[[130 106 143 107 121 136]
 [123 142 144 118 115 116]
 [143 129 112 111 106 134]
 [148 130 151 118 121 155]
 [156 123 142 140 100 134]
 [128 126 145 146 105 135]
 [157 124 123 122  99 124]
 [130 151 128 115 112 126]
 [156 130 152 134 110 145]
 [127 117 153 110 120 120]
 [128 109 150 108 121 128]
 [133 140 127 114 118 154]]
->
[[127 117 153 110 120 120]
 [156 130 152 134 110 145]
 [148 130 151 118 121 155]
 [128 109 150 108 121 128]
 [128 126 145 146 105 135]
 [123 142 144 118 115 116]
 [130 106 143 107 121 136]
 [156 123 142 140 100 134]
 [130 151 128 115 112 126]
 [133 140 127 114 118 154]
 [157 124 123 122  99 124]
 [143 129 112 111 106 134]]

[[134 136 127 138 120 116 124 108 144]
 [142 112 121 147 125 141 146 118 141]
 [115 107 135 130 136 119 140 124 140]
 [132 117 120 142 144 138 132 115 120]
 [110 118 119 146 116 120 126 115 120]
 [117 147 144 127 145 127 134 127 129]
 [146 115 126 139 109 129 120 114 135]]
->
[[117 147 144 127 145 127 134 127 129]
 [115 107 135 130 136 119 140 124 140]
 [134 136 127 138 120 116 124 108 144]
 [146 115 126 139 109 129 120 114 135]
 [142 112 121 147 125 141 146 118 141]
 [132 117 120 142 144 138 132 115 120]
 [110 118 119 146 116 120 126 115 120]]

[[116 126 142]
 [108 144 150]]
->
[[108 144 150]
 [116 126 142]]

[[119 132 147 132 126 120 132 116 115]
 [127 129 122 153 142 125 146 123 129]
 [130 127 128 144 150 122 143 127 128]
 [136 133 124 126 120 149 118 118 139]
 [128 135 131 149 140 116 147 126 123]]
->
[[119 132 147 132 126 120 132 116 115]
 [128 135 131 149 140 116 147 126 123]
 [130 127 128 144 150 122 143 127 128]
 [136 133 124 126 120 149 118 118 139]
 [127 129 122 153 142 125 146 123 129]]

[[121 125 118 137 134 133 125 114 126 133 120 118 130 124]
 [125 126 132 128 110 128 126 112 126 129 124 131 126 134]
 [139 128 135 134 106 126 121 118 126 115 133 132 129 135]]
->
[[139 128 135 134 106 126 121 118 126 115 133 132 129 135]
 [125 126 132 128 110 128 126 112 126 129 124 131 126 134]
 [121 125 118 137 134 133 125 114 126 133 120 118 130 124]]

[[121 121 119 137 145]
 [117 124 134 112 119]
 [121 122 125 117 150]
 [133 142 123 134 103]]
->
[[117 124 134 112 119]
 [121 122 125 117 150]
 [133 142 123 134 103]
 [121 121 119 137 145]]

[[113 137 153 120 116 129 137 145]
 [132 141 129 113 119 122 138 125]
 [138 119 150 115 140 121 112 131]]
->
[[113 137 153 120 116 129 137 145]
 [138 119 150 115 140 121 112 131]
 [132 141 129 113 119 122 138 125]]

[[108 108 107 129 117 123 134 150 144 111 124 113 115 116 146]
 [117 117 130 139 133 128 147 111 122 117 128 118 118 133 119]]
->
[[117 117 130 139 133 128 147 111 122 117 128 118 118 133 119]
 [108 108 107 129 117 123 134 150 144 111 124 113 115 116 146]]
---
[[144 103 111]
 [108 107 146]]
->
[[144 103 111]]

[[128 128 146 148 101 146 111 140]
 [128 128 148 148 130 125 110 140]
 [128 128 128 148 111 130 110 140]]
->
[[128 128 146 148 101 146 111 140]
 [128 128 128 148 111 130 110 140]]

[[124 128 129 124 134 124]
 [116 125 122 121 129 136]
 [107 112 123 120 138 140]
 [125 126 130 126 134 124]
 [110 117 128 119 142 130]
 [112 117 123 121 133 139]
 [106 116 121 118 135 141]
 [115 119 129 122 139 129]
 [115 121 128 120 140 128]
 [106 123 122 114 137 135]
 [112 114 125 123 136 137]
 [106 111 126 119 143 135]]
->
[[124 128 129 124 134 124]
 [107 112 123 120 138 140]
 [110 117 128 119 142 130]
 [106 116 121 118 135 141]
 [115 121 128 120 140 128]
 [112 114 125 123 136 137]]

[[132 128 121 123 132 119 124]
 [127 131 134 132 129 137 130]
 [121 118 128 139 136 117 127]
 [117 120 122 121 122 140 124]
 [122 129 127 130 130 133 127]
 [118 112 146 125 127 128 135]
 [123 105 126 123 122 123 126]
 [133 111 131 124 127 129 128]
 [129 137 118 133 115 125 122]]
->
[[132 128 121 123 132 119 124]
 [121 118 128 139 136 117 127]
 [122 129 127 130 130 133 127]
 [123 105 126 123 122 123 126]
 [129 137 118 133 115 125 122]]

[[142 108 119]
 [145 111 120]
 [130 153 134]
 [153 126 122]
 [146 112 120]]
->
[[142 108 119]
 [130 153 134]
 [146 112 120]]

[[123 136 141 141 137 140 129 113 129 136 136 143 129]
 [103 142 142 143 137 139 141 128 141 112 111 115 128]
 [136 119 114 118 120 112 135 143 124 140 141 149 107]
 [137 125 120 121 122 116 126 140 131 119 119 135 107]]
->
[[123 136 141 141 137 140 129 113 129 136 136 143 129]
 [136 119 114 118 120 112 135 143 124 140 141 149 107]]

[[134 110 143 136 147 126 132 122 140 133 109]
 [129 134 126 123 120 137 139 127 123 130 137]
 [120 112 133 130 141 126 120 120 130 125 115]
 [156 130 120 141 114 122 134 146 145 132 115]]
->
[[134 110 143 136 147 126 132 122 140 133 109]
 [120 112 133 130 141 126 120 120 130 125 115]]

[[152 143 114 112 120 131 121 156]
 [124 126 135 118 121 130 120 125]
 [119 114 137 109 134 109 119 131]
 [119 141 149 110 110 137 123 111]
 [115 128 134 129 123 104 140 141]
 [136 146 143 137 144 121 148 131]
 [128 138 130 144 146 120 145 124]]
->
[[152 143 114 112 120 131 121 156]
 [119 114 137 109 134 109 119 131]
 [115 128 134 129 123 104 140 141]
 [128 138 130 144 146 120 145 124]]

[[124 121]
 [134 157]
 [138 147]
 [136 127]
 [130 118]
 [119 104]
 [135 154]
 [114 113]
 [123 108]
 [128 125]]
->
[[124 121]
 [138 147]
 [130 118]
 [135 154]
 [123 108]]
---
[[108 137 134 109 137 113 137 147 108]
 [130 147 149 111 143 136 137 127 118]
 [136 116 111 124 123 133 114 150 133]
 [114 141 140 115 135 120 141 129 112]
 [138 128 120 130 116 145 145 119 119]]
->
[[138 128 120 130 116 145 145 119 119]
 [136 116 111 124 123 133 114 150 133]
 [130 147 149 111 143 136 137 127 118]
 [114 141 140 115 135 120 141 129 112]
 [108 137 134 109 137 113 137 147 108]]

[[112 135 129 149 125 115 112 110 118 106 107 131 125 119]
 [128 131 130 127 123 130 133 130 125 125 124 123 132 128]]
->
[[128 131 130 127 123 130 133 130 125 125 124 123 132 128]
 [112 135 129 149 125 115 112 110 118 106 107 131 125 119]]

[[118 120 110 119 129 140]
 [135 121 118 118 120 121]
 [152 117 128 134 121 106]
 [117 151 137 114 123 134]]
->
[[152 117 128 134 121 106]
 [135 121 118 118 120 121]
 [118 120 110 119 129 140]
 [117 151 137 114 123 134]]

[[113 120 154 118]
 [136 151 125 114]
 [110 113 152 125]
 [112 121 128 148]]
->
[[136 151 125 114]
 [113 120 154 118]
 [112 121 128 148]
 [110 113 152 125]]

[[124 133 130 131 137 138 116 129 115 140 134 126 141 140 150]
 [116 122 109 122 105 121 136 132 106 132 116 123 118 117 113]
 [144 135 132 144 154 128 130 137 124 126 139 132 131 147 145]]
->
[[144 135 132 144 154 128 130 137 124 126 139 132 131 147 145]
 [124 133 130 131 137 138 116 129 115 140 134 126 141 140 150]
 [116 122 109 122 105 121 136 132 106 132 116 123 118 117 113]]

[[122 117 136 117 138 134 125 139 118 133 138 127 133 130]
 [110 102 132 109 148 129 141 129 116 128 132 116 132 129]
 [137 143 140 140 108 123 124 149 138 141 146 132 134 134]
 [134 139 137 139 109 121 132 143 139 138 141 129 134 134]]
->
[[137 143 140 140 108 123 124 149 138 141 146 132 134 134]
 [134 139 137 139 109 121 132 143 139 138 141 129 134 134]
 [122 117 136 117 138 134 125 139 118 133 138 127 133 130]
 [110 102 132 109 148 129 141 129 116 128 132 116 132 129]]

[[134 128 125 123 111]
 [128 134 138 101 126]
 [138 114 126 113 130]]
->
[[138 114 126 113 130]
 [134 128 125 123 111]
 [128 134 138 101 126]]
